Here is a tiny trained network, its code and every weight. The questions are about switching its units off for an input and a class, where a switched-off unit gives its printed mean instead of its output.

import numpy as np


def w(rows, s, z=0):
    codes = np.array(rows[::2]) - 128.0
    scale = np.full(codes.shape[1], s)
    scale[-1] = z or s
    return codes * scale


def f(y):
    return y / 2 * (1 + np.tanh(0.7978845608 * (y + 0.044715 * y**3)))


def log_softmax(a):
    a = a - a.max(-1, keepdims=True)
    return a - np.log(np.exp(a).sum(-1, keepdims=True))


def net(x, mask):
    res = np.array(x, float).reshape(1, 3) / 4 @ E
    y = f(res @ A[0][:, :-1].T + A[0][:, -1])
    res = res + np.where(mask, y, B[0][:, -1]) @ B[0][:, :-1]
    return log_softmax(res[-1] @ U[:, :-1].T + U[:, -1])


A, B = {}, {}
E = w([
[135,253,115,65,106,126,10,33],'x0',
[40,207,92,79,254,29,142,202],'x1',
[149,103,220,247,217,32,130,34],'x2',
],0.008)
A[0] = w([
[36,218,60,139,219,67,160,200,167],'neuron 0',
[86,68,128,159,142,170,183,241,101],'neuron 1',
[226,91,79,150,38,173,130,96,169],'neuron 2',
[65,141,98,101,181,45,131,181,148],'neuron 3',
[104,54,116,164,151,86,203,178,70],'neuron 4',
[75,157,47,104,184,88,116,182,130],'neuron 5',
[100,78,117,120,112,116,230,150,66],'neuron 6',
[142,146,61,63,51,189,153,197,98],'neuron 7',
[143,82,206,188,203,76,118,45,7],'neuron 8',
[183,81,118,149,58,204,105,111,142],'neuron 9',
[97,52,124,133,116,151,211,175,88],'neuron 10',
[106,213,124,104,143,116,59,46,75],'neuron 11',
[88,124,102,56,102,198,122,175,67],'neuron 12',
[28,174,94,82,152,72,150,196,119],'neuron 13',
[188,92,202,117,64,204,117,128,207],'neuron 14',
[146,123,107,113,145,132,153,107,201],'neuron 15',
[99,229,90,77,78,150,34,81,52],'neuron 16',
[106,125,102,66,177,103,134,161,122],'neuron 17',
[65,151,52,46,65,254,159,231,43],'neuron 18',
],0.0078,0.0019)
B[0] = w([
[76,47,29,153,95,192,143,66,247],'neuron 0',
[209,227,116,47,72,44,55,211,201],'neuron 1',
[69,67,57,90,79,187,122,67,218],'neuron 2',
[56,58,77,146,91,196,121,81,207],'neuron 3',
[201,224,157,82,94,63,81,180,190],'neuron 4',
[126,53,65,107,76,172,121,89,200],'neuron 5',
[194,188,128,102,72,86,57,173,171],'neuron 6',
[78,168,217,164,227,99,207,64,215],'neuron 7',
[34,200,203,219,218,80,187,68,219],'neuron 8',
[98,61,72,87,81,236,97,82,210],'neuron 9',
[199,149,82,116,103,71,76,243,190],'neuron 10',
[217,199,157,69,98,49,111,215,205],'neuron 11',
[66,195,215,225,196,58,193,118,186],'neuron 12',
[74,57,19,148,78,186,83,107,211],'neuron 13',
[70,59,77,103,55,167,88,65,211],'neuron 14',
[112,118,119,105,146,104,110,125,135],'neuron 15',
[253,205,126,98,47,47,44,232,219],'neuron 16',
[101,99,133,101,103,141,157,82,169],'neuron 17',
[43,184,232,158,232,72,210,87,245],'neuron 18',
],0.0067,0.011)
U = w([
[48,19,9,85,28,235,88,31,241],'0',
[26,230,251,204,249,53,216,44,145],'1',
[236,254,89,30,23,41,14,255,3],'2',
],0.0064,0.0021)

Each question gives the input, the list of numbers given to net, and the class t.
The units are the neurons (one row each of A and B). Each row of codes is followed by its name. A weight is (code - 128) times the scale printed after its matrix; where a second scale follows, it is the last column's (A, B and U).
mask holds one flag per neuron, in row order. A switched-off neuron (its flag False) gives its mean, the last column of its row in B, instead of its output. The means were averaged over made-up inputs and are rounded, as every weight is.
A unit's drop is (log p(t) with every unit on - log p(t) with that unit switched off) / (log p(t) with every unit on - log p(t) with every unit switched off).
The circuit of an input: a set's keep is (log p(t) with only the set's units on - log p(t) with every unit switched off) / (log p(t) with every unit on - log p(t) with every unit switched off). Starting from the 12 units with the biggest drops (on a tie, the unit counted first), units are removed one at a time, each time the one whose removal leaves the highest keep (on an exact tie, the one counted first), for as long as the keep stays at least 0.8.
circuit, biggest first: the units of the circuit, biggest drop first
k most important neurons: the k neurons with the biggest drops, biggest first
drop of u: that unit's drop, to one decimal
input [6,4,3], class 2: circuit, biggest first : (neuron 11)
input [6,-7,-8], class 1: 3 most important neurons : (neuron 18; neuron 7; neuron 12)
input [6,2,5], class 2: 3 most important neurons : (neuron 11; neuron 18; neuron 7)
input [1,-4,5], class 1: 2 most important neurons : (neuron 8; neuron 0)
input [7,7,-2], class 0: 4 most important neurons : (neuron 0; neuron 13; neuron 3; neuron 5)
input [2,6,-7], class 1: 3 most important neurons : (neuron 18; neuron 12; neuron 7)
input [0,8,-8], class 0: 4 most important neurons : (neuron 13; neuron 0; neuron 5; neuron 3)
input [1,-5,-8], class 1: 2 most important neurons : (neuron 18; neuron 7)
input [6,0,-6], class 1: 4 most important neurons : (neuron 18; neuron 7; neuron 12; neuron 1)
input [2,5,5], class 0: 3 most important neurons : (neuron 18; neuron 0; neuron 7)
input [3,2,2], class 2: 3 most important neurons : (neuron 18; neuron 7; neuron 2)
input [7,8,-1], class 0: drop of neuron 0 : 1.2
input [1,-6,-8], class 1: drop of neuron 12 : 0.2
input [6,4,-7], class 1: circuit, biggest first : (neuron 18)
input [6,0,1], class 2: drop of neuron 12 : 0.0
